Here is a tiny trained network, its code and every weight. The questions are about switching its units off for an input and a class, where a switched-off unit gives its printed mean instead of its output.

import numpy as np


def w(rows, s, z=0):
    codes = np.array(rows[::2]) - 128.0
    scale = np.full(codes.shape[1], s)
    scale[-1] = z or s
    return codes * scale


def norm(h):
    return h / np.sqrt((h * h).mean(-1, keepdims=True) + 1e-5)


def f(y):
    return y / 2 * (1 + np.tanh(0.7978845608 * (y + 0.044715 * y**3)))


def log_softmax(a):
    a = a - a.max(-1, keepdims=True)
    return a - np.log(np.exp(a).sum(-1, keepdims=True))


def net(x, mask):
    res = np.array(x, float).reshape(1, 8) / 4 @ E
    u = 0
    for l in range(4):
        y = f(norm(res) @ A[l][:, :-1].T + A[l][:, -1])
        res = res + np.where(mask[u : u + 5], y, B[l][:, -1]) @ B[l][:, :-1]
        u += 5
    return log_softmax(norm(res)[-1] @ U[:, :-1].T + U[:, -1])


A, B = {}, {}
E = w([
[124,120,129,126,129,129,131,130,136,131,131,127],'x0',
[36,188,204,134,140,145,102,87,134,79,140,31],'x1',
[125,123,128,128,125,126,135,131,125,126,129,127],'x2',
[192,244,46,200,149,153,231,168,187,110,180,45],'x3',
[172,57,55,232,181,118,5,116,174,65,87,63],'x4',
[216,132,152,82,182,12,72,218,79,193,156,22],'x5',
[125,169,45,76,2,13,133,46,187,121,64,96],'x6',
[130,123,127,126,130,132,133,122,131,130,128,125],'x7',
],0.00065)
A[0] = w([
[63,129,103,210,78,254,208,65,174,87,79,163,194],'L0N1',
[115,142,117,123,107,171,209,148,104,165,90,168,255],'L0N2',
[154,232,44,163,155,147,250,156,206,87,202,63,202],'L0N3',
[73,55,206,99,81,142,78,77,89,196,46,179,200],'L0N4',
[198,157,160,66,163,19,88,222,85,158,186,39,35],'L0N5',
],0.0017,0.00093)
B[0] = w([
[148,171,99,112,203,92,74,107,156,92,203,184,229],'L0N1',
[173,111,137,200,167,98,56,127,194,141,193,112,192],'L0N2',
[120,46,186,56,118,119,82,182,144,71,50,151,251],'L0N3',
[169,111,120,83,196,96,116,216,178,3,130,119,185],'L0N4',
[116,158,65,148,213,146,86,60,230,46,222,244,166],'L0N5',
],0.002,0.0017)
A[1] = w([
[100,116,138,154,101,181,186,63,113,125,88,158,3],'L1N1',
[72,181,178,42,84,125,233,162,69,196,205,185,57],'L1N2',
[127,93,184,179,208,197,152,129,68,145,135,127,52],'L1N3',
[148,91,132,165,207,164,121,164,100,116,196,131,127],'L1N4',
[180,217,71,180,137,186,250,173,191,97,117,65,66],'L1N5',
],0.0022,0.0018)
B[1] = w([
[119,95,65,173,229,93,139,111,24,238,203,176,36],'L1N1',
[229,122,57,131,223,184,78,43,119,77,15,93,169],'L1N2',
[95,165,33,75,71,135,134,131,121,133,141,123,144],'L1N3',
[122,151,118,107,58,106,109,130,138,156,80,111,248],'L1N4',
[64,3,194,28,199,71,72,135,22,78,119,202,124],'L1N5',
],0.0023,0.0013)
A[2] = w([
[165,165,113,125,63,120,61,132,227,65,115,117,251],'L2N1',
[215,84,51,137,146,106,166,184,123,141,111,203,146],'L2N2',
[108,97,140,158,218,251,88,201,44,178,199,133,140],'L2N3',
[59,193,179,132,199,135,124,100,115,66,130,42,137],'L2N4',
[201,149,130,98,182,56,115,151,114,169,164,13,83],'L2N5',
],0.0023,0.0015)
B[2] = w([
[104,188,121,113,151,163,220,181,60,192,146,122,253],'L2N1',
[104,90,224,144,106,145,136,18,161,129,153,91,154],'L2N2',
[105,189,62,86,58,5,194,77,143,122,87,89,143],'L2N3',
[223,19,139,149,82,113,161,78,166,195,150,189,169],'L2N4',
[44,120,104,153,95,166,121,28,129,99,120,252,130],'L2N5',
],0.0025,0.004)
A[3] = w([
[170,163,154,78,221,199,180,112,85,192,103,114,168],'L3N1',
[101,169,92,114,186,70,44,92,144,132,230,196,56],'L3N2',
[183,86,205,175,67,130,168,97,182,192,174,110,80],'L3N3',
[138,103,50,252,155,155,69,167,99,139,95,27,11],'L3N4',
[114,82,147,65,160,129,160,200,115,99,137,110,109],'L3N5',
],0.0024,0.0012)
B[3] = w([
[135,149,50,226,129,149,37,140,70,114,108,90,252],'L3N1',
[100,121,122,187,162,237,208,162,182,34,142,201,110],'L3N2',
[86,70,167,184,91,190,111,83,109,151,177,74,167],'L3N3',
[225,201,102,106,158,188,79,5,51,103,75,172,110],'L3N4',
[115,75,167,161,154,106,6,116,80,130,94,158,184],'L3N5',
],0.0025,0.0023)
U = w([
[230,226,26,144,233,214,37,17,30,58,13,125,88],'0',
[36,172,106,158,225,208,225,179,238,20,235,255,65],'1',
[66,18,237,25,182,20,24,232,89,45,25,159,65],'2',
[88,26,222,218,30,209,165,16,154,229,222,20,3],'3',
[29,244,18,28,17,15,236,189,132,216,58,26,2],'4',
[71,180,127,208,160,173,103,209,51,183,144,73,229],'5',
[75,180,110,202,166,186,86,208,56,179,154,92,228],'6',
],0.004,0.002)

Each question gives the input, the list of numbers given to net, and the class t.
The units are the neurons (one row each of A and B). Each row of codes is followed by its name. A weight is (code - 128) times the scale printed after its matrix; where a second scale follows, it is the last column's (A, B and U).
mask holds one flag per neuron, layer by layer. A switched-off neuron (its flag False) gives its mean, the last column of its row in B, instead of its output. The means were averaged over made-up inputs and are rounded, as every weight is.
A unit's drop is (log p(t) with every unit on - log p(t) with that unit switched off) / (log p(t) with every unit on - log p(t) with every unit switched off).
The circuit of an input: a set's keep is (log p(t) with only the set's units on - log p(t) with every unit switched off) / (log p(t) with every unit on - log p(t) with every unit switched off). Starting from the 12 units with the biggest drops (on a tie, the unit counted first), units are removed one at a time, each time the one whose removal leaves the highest keep (on an exact tie, the one counted first), for as long as the keep stays at least 0.8.
units of the circuit, in order: the units of the circuit, biggest drop first
most important unit: the unit with the biggest drop
k most important neurons: the k neurons with the biggest drops, biggest first
top k neurons in layer l: the k neurons of layer l with the biggest drops, biggest first
input [-5,4,-1,-3,-1,5,4,-2], class 1: units of the circuit, in order : [L0N5; L3N2]
input [2,-4,-7,7,-3,-8,6,2], class 1: most important unit : L0N1
input [-3,-4,-6,8,-8,-7,-6,-3], class 0: units of the circuit, in order : [L1N2; L0N5; L2N1]
input [-8,1,-8,8,-5,3,-5,-5], class 2: 3 most important neurons : [L1N5; L0N3; L2N1]
input [8,-4,4,-2,3,1,4,8], class 6: top 3 neurons in layer 2 : [L2N1; L2N4; L2N3]
input [-1,-6,0,3,1,5,-5,-3], class 3: units of the circuit, in order : [L2N2; L3N3]
input [-3,-3,-5,-3,-4,2,2,-2], class 5: units of the circuit, in order : [L0N3; L2N3]
input [2,-2,-5,-6,-6,3,-6,6], class 0: units of the circuit, in order : [L1N2; L0N3]
input [-5,-3,3,8,7,-3,6,-6], class 2: 2 most important neurons : [L1N5; L1N2]
input [2,-7,-5,8,7,-8,7,-5], class 1: top 4 neurons in layer 1 : [L1N2; L1N4; L1N5; L1N3]
input [7,-8,3,2,-6,-2,-4,-2], class 3: 4 most important neurons : [L2N2; L0N2; L2N1; L3N3]
input [-2,0,-8,-6,8,0,-2,-3], class 0: units of the circuit, in order : [L3N4; L0N3]
input [4,2,-6,7,1,6,7,2], class 2: 2 most important neurons : [L1N5; L0N3]
input [8,-8,7,1,8,5,-6,-7], class 0: most important unit : L3N4
input [3,1,-1,3,-8,-6,3,-5], class 0: 3 most important neurons : [L1N2; L0N5; L3N1]
input [3,4,2,-3,1,-7,4,-4], class 1: units of the circuit, in order : [L0N1; L3N2]
input [6,8,1,2,-3,7,-8,-2], class 3: top 2 neurons in layer 0 : [L0N1; L0N4]
input [-4,1,-4,-5,6,4,-2,-8], class 0: top 2 neurons in layer 0 : [L0N3; L0N1]
input [-3,-8,4,-4,-4,3,-1,-3], class 3: 2 most important neurons : [L2N2; L0N3]
input [6,-6,-5,-1,-5,-4,1,-6], class 3: units of the circuit, in order : [L2N2]
input [2,-8,6,-5,-2,1,1,-5], class 3: 3 most important neurons : [L2N2; L0N3; L1N5]
input [-5,-4,-5,6,-5,-4,1,-8], class 2: top 3 neurons in layer 0 : [L0N5; L0N2; L0N3]
input [-5,-7,-4,4,7,8,2,7], class 1: 4 most important neurons : [L0N5; L2N5; L1N2; L3N2]
input [2,8,5,4,0,-3,-2,-4], class 3: 2 most important neurons : [L2N4; L0N4]
input [7,-4,1,0,6,7,-8,-4], class 4: 2 most important neurons : [L2N3; L0N1]
input [0,-8,-2,7,-7,6,-1,1], class 3: units of the circuit, in order : [L2N2; L3N3]
input [5,-3,2,-4,-5,1,-6,-8], class 4: units of the circuit, in order : [L2N3]
input [-2,0,6,-7,4,7,4,5], class 1: 2 most important neurons : [L0N5; L0N3]
